Here is a tiny trained network, its code and every weight. The questions are about switching its units off for an input and a class, where a switched-off unit gives its printed mean instead of its output.

import numpy as np


def w(rows, s, z=0):
    codes = np.array(rows[::2]) - 128.0
    scale = np.full(codes.shape[1], s)
    scale[-1] = z or s
    return codes * scale


def norm(h):
    return h / np.sqrt((h * h).mean(-1, keepdims=True) + 1e-5)


def f(y):
    return y / 2 * (1 + np.tanh(0.7978845608 * (y + 0.044715 * y**3)))


def log_softmax(a):
    a = a - a.max(-1, keepdims=True)
    return a - np.log(np.exp(a).sum(-1, keepdims=True))


def net(x, mask):
    res = np.array(x, float).reshape(1, 2) / 4 @ E
    u = 0
    for l in range(3):
        y = f(norm(res) @ A[l][:, :-1].T + A[l][:, -1])
        res = res + np.where(mask[u : u + 13], y, B[l][:, -1]) @ B[l][:, :-1]
        u += 13
    return log_softmax(norm(res)[-1] @ U[:, :-1].T + U[:, -1])


A, B = {}, {}
E = w([
[254,136,142,203],'x0',
[26,111,135,200],'x1',
],0.0074)
A[0] = w([
[131,124,80,113,4],'L0N0',
[41,124,134,158,133],'L0N1',
[251,145,158,90,166],'L0N2',
[209,132,135,89,93],'L0N3',
[217,156,93,57,131],'L0N4',
[44,142,121,161,86],'L0N5',
[32,126,137,84,28],'L0N6',
[146,97,149,114,170],'L0N7',
[152,102,105,133,38],'L0N8',
[173,107,125,103,172],'L0N9',
[126,156,95,180,140],'L0N10',
[123,123,156,208,79],'L0N11',
[204,122,178,51,150],'L0N12',
],0.015,0.0017)
B[0] = w([
[138,127,145,112,126],'L0N0',
[59,101,121,126,222],'L0N1',
[117,157,21,177,254],'L0N2',
[110,103,66,108,205],'L0N3',
[175,64,92,73,236],'L0N4',
[63,102,120,109,211],'L0N5',
[164,253,162,159,241],'L0N6',
[143,127,116,139,137],'L0N7',
[142,139,119,104,129],'L0N8',
[151,118,88,127,164],'L0N9',
[159,111,160,144,155],'L0N10',
[201,89,209,137,188],'L0N11',
[167,83,97,90,220],'L0N12',
],0.029,0.0093)
A[1] = w([
[122,88,102,107,115],'L1N0',
[114,130,120,169,106],'L1N1',
[158,189,115,85,82],'L1N2',
[105,116,109,146,105],'L1N3',
[177,151,119,116,1],'L1N4',
[112,125,128,103,141],'L1N5',
[67,168,127,129,121],'L1N6',
[6,214,127,153,58],'L1N7',
[73,92,102,175,212],'L1N8',
[69,60,47,95,104],'L1N9',
[87,93,110,180,124],'L1N10',
[86,95,116,206,95],'L1N11',
[123,139,119,151,122],'L1N12',
],0.017,0.0024)
B[1] = w([
[113,122,140,164,155],'L1N0',
[144,134,128,104,133],'L1N1',
[56,153,142,99,154],'L1N2',
[138,113,143,118,134],'L1N3',
[112,170,133,111,141],'L1N4',
[132,116,126,141,131],'L1N5',
[150,131,120,171,180],'L1N6',
[174,151,114,251,248],'L1N7',
[136,114,158,76,162],'L1N8',
[132,56,133,192,200],'L1N9',
[130,133,148,78,145],'L1N10',
[132,149,142,54,146],'L1N11',
[142,133,125,129,132],'L1N12',
],0.034,0.012)
A[2] = w([
[99,197,115,56,5],'L2N0',
[106,124,70,118,143],'L2N1',
[96,158,114,188,49],'L2N2',
[96,75,60,133,27],'L2N3',
[145,178,48,162,118],'L2N4',
[108,122,79,132,140],'L2N5',
[105,179,114,71,5],'L2N6',
[115,129,109,135,56],'L2N7',
[125,185,192,104,79],'L2N8',
[7,83,178,60,55],'L2N9',
[107,105,142,113,96],'L2N10',
[114,104,116,140,72],'L2N11',
[218,131,108,178,139],'L2N12',
],0.02,0.0023)
B[2] = w([
[12,157,93,123,142],'L2N0',
[126,105,98,144,169],'L2N1',
[108,142,109,187,182],'L2N2',
[190,102,81,178,196],'L2N3',
[125,74,231,155,230],'L2N4',
[132,99,120,141,164],'L2N5',
[48,151,97,115,135],'L2N6',
[138,107,127,123,130],'L2N7',
[194,62,81,150,147],'L2N8',
[4,31,150,143,154],'L2N9',
[137,127,191,140,127],'L2N10',
[129,114,132,116,136],'L2N11',
[97,199,84,53,249],'L2N12',
],0.03,0.013)
U = w([
[57,60,223,123,71],'0',
[105,224,159,248,200],'1',
[195,154,233,93,88],'2',
[166,247,105,26,14],'3',
[165,89,33,132,251],'4',
[9,180,91,90,57],'5',
],0.018,0.0034)

Each question gives the input, the list of numbers given to net, and the class t.
The units are the neurons (one row each of A and B). Each row of codes is followed by its name. A weight is (code - 128) times the scale printed after its matrix; where a second scale follows, it is the last column's (A, B and U).
mask holds one flag per neuron, layer by layer. A switched-off neuron (its flag False) gives its mean, the last column of its row in B, instead of its output. The means were averaged over made-up inputs and are rounded, as every weight is.
A unit's drop is (log p(t) with every unit on - log p(t) with that unit switched off) / (log p(t) with every unit on - log p(t) with every unit switched off).
most important unit: the unit with the biggest drop
top k neurons: the k neurons with the biggest drops, biggest first
k most important neurons of layer l: the k neurons of layer l with the biggest drops, biggest first
drop of u: that unit's drop, to one decimal
input [4,5], class 2: most important unit => L0N11
input [1,1], class 2: top 3 neurons => (L0N2, L0N11, L1N7)
input [-7,-4], class 1: top 2 neurons => (L0N6, L0N4)
input [6,8], class 0: top 3 neurons => (L0N6, L1N7, L1N6)
input [4,1], class 3: top 2 neurons => (L0N11, L2N12)
input [7,5], class 3: top 3 neurons => (L2N4, L2N12, L1N7)
input [5,4], class 2: 4 most important neurons of layer 0 => (L0N2, L0N11, L0N3, L0N10)
input [2,1], class 3: top 2 neurons => (L0N11, L1N7)
input [0,5], class 1: 2 most important neurons of layer 0 => (L0N4, L0N12)
input [1,7], class 0: top 2 neurons => (L0N11, L0N2)
input [7,6], class 2: top 2 neurons => (L0N2, L1N7)
input [-3,-3], class 5: 2 most important neurons of layer 1 => (L1N7, L1N2)
input [-6,-4], class 5: top 2 neurons => (L1N7, L0N2)
input [4,4], class 2: top 2 neurons => (L0N2, L0N11)
input [3,1], class 3: most important neuron of layer 2 => (L2N12)
input [8,3], class 3: top 2 neurons => (L2N12, L1N7)
input [8,6], class 3: top 2 neurons => (L2N4, L2N12)
input [7,2], class 3: top 2 neurons => (L2N12, L0N11)
input [-3,-1], class 1: drop of L1N10 => 0.0
input [5,3], class 3: most important unit => L1N7
input [6,5], class 2: drop of L0N11 => 0.3
input [4,7], class 0: drop of L1N7 => 0.2
input [3,4], class 0: drop of L0N6 => 0.8
